Here is a tiny trained network, its code and every weight. The questions are about switching its units off for an input and a class, where a switched-off unit gives its printed mean instead of its output.

import numpy as np


def w(rows, s, z=0):
    codes = np.array(rows[::2]) - 128.0
    scale = np.full(codes.shape[1], s)
    scale[-1] = z or s
    return codes * scale


def f(y):
    return np.maximum(y, 0)


def log_softmax(a):
    a = a - a.max(-1, keepdims=True)
    return a - np.log(np.exp(a).sum(-1, keepdims=True))


def net(x, mask):
    res = np.array(x, float).reshape(1, 8) / 4 @ E
    y = f(res @ A[0][:, :-1].T + A[0][:, -1])
    res = res + np.where(mask, y, B[0][:, -1]) @ B[0][:, :-1]
    return log_softmax(res[-1] @ U[:, :-1].T + U[:, -1])


A, B = {}, {}
E = w([
[131,128,123,128,126,129,125,131,131,135,125],'x0',
[129,131,128,126,130,129,128,129,130,130,126],'x1',
[171,55,81,207,228,132,79,92,177,99,165],'x2',
[124,134,127,126,136,128,127,130,126,125,126],'x3',
[59,146,70,100,119,129,82,8,128,189,177],'x4',
[126,128,131,129,132,128,131,127,124,127,130],'x5',
[126,121,127,123,128,128,131,126,125,124,123],'x6',
[122,132,128,127,134,127,128,132,129,126,130],'x7',
],0.012)
A[0] = w([
[171,94,146,110,148,134,146,190,119,148,118,103],'n1',
[79,192,150,53,45,147,167,161,82,155,101,88],'n2',
[156,125,141,113,121,132,120,107,136,126,113,58],'n3',
[66,135,100,103,118,146,104,2,108,180,159,119],'n4',
[138,109,150,146,107,116,150,123,134,147,154,77],'n5',
[55,156,71,88,117,132,88,5,118,193,184,151],'n6',
[159,70,58,214,226,117,88,85,206,83,163,5],'n7',
[191,125,177,152,134,142,162,247,110,74,96,179],'n8',
[172,102,161,147,121,128,141,214,126,106,126,121],'n9',
[62,215,167,30,20,96,173,169,92,155,94,87],'n10',
],0.0068,0.0027)
B[0] = w([
[76,115,104,51,120,88,137,127,157,117,124,163],'n1',
[198,54,145,210,170,183,72,47,90,216,187,221],'n2',
[140,180,133,153,128,137,112,166,121,155,163,128],'n3',
[115,172,102,72,57,74,170,210,225,67,44,204],'n4',
[99,92,88,163,122,148,140,124,149,109,124,128],'n5',
[75,201,88,50,31,40,207,253,200,10,45,223],'n6',
[184,48,221,174,185,245,58,37,22,208,212,223],'n7',
[47,200,42,44,34,34,197,193,199,28,22,225],'n8',
[94,206,83,105,133,102,160,153,180,125,73,184],'n9',
[185,62,168,211,237,197,53,49,26,206,240,248],'n10',
],0.0054,0.014)
U = w([
[22,254,91,73,51,15,203,252,221,38,56,254],'0',
[217,32,131,214,230,212,43,9,25,204,251,2],'1',
],0.0056,0.0015)

Each question gives the input, the list of numbers given to net, and the class t.
The units are the neurons (one row each of A and B). Each row of codes is followed by its name. A weight is (code - 128) times the scale printed after its matrix; where a second scale follows, it is the last column's (A, B and U).
mask holds one flag per neuron, in row order. A switched-off neuron (its flag False) gives its mean, the last column of its row in B, instead of its output. The means were averaged over made-up inputs and are rounded, as every weight is.
A unit's drop is (log p(t) with every unit on - log p(t) with that unit switched off) / (log p(t) with every unit on - log p(t) with every unit switched off).
The circuit of an input: a set's keep is (log p(t) with only the set's units on - log p(t) with every unit switched off) / (log p(t) with every unit on - log p(t) with every unit switched off). Starting from all 10 units, units are removed one at a time, each time the one whose removal leaves the highest keep (on an exact tie, the one counted first), for as long as the keep stays at least 0.8.
units of the circuit, in order: the units of the circuit, biggest drop first
k most important neurons: the k neurons with the biggest drops, biggest first
drop of u: that unit's drop, to one decimal
input [-2,-2,8,-5,-8,3,2,2], class 0: units of the circuit, in order	(n8)
input [-3,2,3,-5,3,-5,0,-1], class 0: 3 most important neurons	(n10 n2 n6)
input [3,-1,-7,2,-5,-5,-1,2], class 1: 3 most important neurons	(n10 n2 n6)
input [5,1,4,-3,4,-6,-5,-8], class 0: 2 most important neurons	(n10 n6)
input [2,5,-3,8,-2,-8,3,2], class 1: 3 most important neurons	(n6 n4 n10)
input [-4,-8,-7,-5,-5,-5,-2,4], class 1: 2 most important neurons	(n10 n2)
input [-5,-1,4,8,-4,5,-2,8], class 0: 4 most important neurons	(n10 n2 n8 n9)
input [-2,8,0,-7,2,-1,4,1], class 0: drop of n10	0.1
input [8,5,-5,6,3,7,6,2], class 1: drop of n10	0.5
input [0,-2,-6,-5,1,-4,-7,-2], class 1: drop of n1	0.0
